Below is a small trained network, with its code and all its weights. Each question gives an input and a class and asks what happens when units are switched off, that is, made to give their printed mean instead of their output.

import numpy as np


def w(rows, s, z=0):
    codes = np.array(rows[::2]) - 128.0
    scale = np.full(codes.shape[1], s)
    scale[-1] = z or s
    return codes * scale


def f(y):
    return np.maximum(y, 0)


def log_softmax(a):
    a = a - a.max(-1, keepdims=True)
    return a - np.log(np.exp(a).sum(-1, keepdims=True))


def net(x, mask):
    res = np.array(x, float).reshape(1, 6) / 4 @ E
    y = f(res @ A[0][:, :-1].T + A[0][:, -1])
    res = res + np.where(mask, y, B[0][:, -1]) @ B[0][:, :-1]
    return log_softmax(res[-1] @ U[:, :-1].T + U[:, -1])


A, B = {}, {}
E = w([
[149,40,98,47,233],'x0',
[138,145,114,111,129],'x1',
[136,143,118,122,134],'x2',
[9,136,34,143,147],'x3',
[126,116,129,131,115],'x4',
[129,131,127,125,131],'x5',
],0.013)
A[0] = w([
[152,143,166,103,131,191],'N0',
[149,43,70,52,162,5],'N1',
[99,255,145,198,21,42],'N2',
[56,182,34,156,151,170],'N3',
[152,98,112,148,178,9],'N4',
[47,104,68,127,117,203],'N5',
[240,117,170,138,114,208],'N6',
],0.013,0.0021)
B[0] = w([
[87,130,133,138,69,161],'N0',
[194,46,112,243,201,220],'N1',
[198,59,77,224,234,250],'N2',
[146,164,230,105,89,220],'N3',
[84,88,141,226,186,158],'N4',
[77,185,224,25,1,202],'N5',
[74,244,242,87,50,209],'N6',
],0.0095,0.019)
U = w([
[108,170,223,111,81,2],'0',
[145,33,83,198,248,254],'1',
],0.011,0.0009)

Each question gives the input, the list of numbers given to net, and the class t.
The units are the neurons (one row each of A and B). Each row of codes is followed by its name. A weight is (code - 128) times the scale printed after its matrix; where a second scale follows, it is the last column's (A, B and U).
mask holds one flag per neuron, in row order. A switched-off neuron (its flag False) gives its mean, the last column of its row in B, instead of its output. The means were averaged over made-up inputs and are rounded, as every weight is.
A unit's drop is (log p(t) with every unit on - log p(t) with that unit switched off) / (log p(t) with every unit on - log p(t) with every unit switched off).
The circuit of an input: a set's keep is (log p(t) with only the set's units on - log p(t) with every unit switched off) / (log p(t) with every unit on - log p(t) with every unit switched off). Starting from all 7 units, units are removed one at a time, each time the one whose removal leaves the highest keep (on an exact tie, the one counted first), for as long as the keep stays at least 0.8.
circuit, biggest first: the units of the circuit, biggest drop first
most important unit: the unit with the biggest drop
top k neurons: the k neurons with the biggest drops, biggest first
drop when u is switched off: that unit's drop, to one decimal
input [8,-3,3,-8,7,5], class 0: top 2 neurons	N6, N2
input [-6,-6,6,1,-6,7], class 1: most important unit	N2
input [5,4,0,6,-8,0], class 0: top 2 neurons	N5, N2
input [6,8,-2,7,6,8], class 0: top 2 neurons	N5, N2
input [3,1,-6,5,5,6], class 0: top 2 neurons	N5, N2
input [6,-5,-7,7,4,8], class 0: top 3 neurons	N5, N2, N3
input [-3,5,2,-2,-8,-5], class 1: top 3 neurons	N5, N2, N3
input [4,-5,2,5,2,-4], class 0: top 2 neurons	N5, N2
input [-4,-7,2,-3,8,-8], class 1: top 3 neurons	N2, N5, N3
input [8,6,-1,8,1,-3], class 0: top 3 neurons	N5, N2, N3
input [3,8,-5,4,-5,-6], class 0: top 2 neurons	N2, N5
input [-3,1,8,-1,-7,-3], class 1: drop when N5 is switched off	0.2
input [-5,8,-5,-2,8,-3], class 1: drop when N2 is switched off	0.6
input [-8,-2,7,3,6,0], class 1: circuit, biggest first	N2
input [5,-8,0,8,-6,0], class 0: drop when N2 is switched off	0.0
input [-6,-6,-5,3,8,-3], class 1: drop when N2 is switched off	1.8
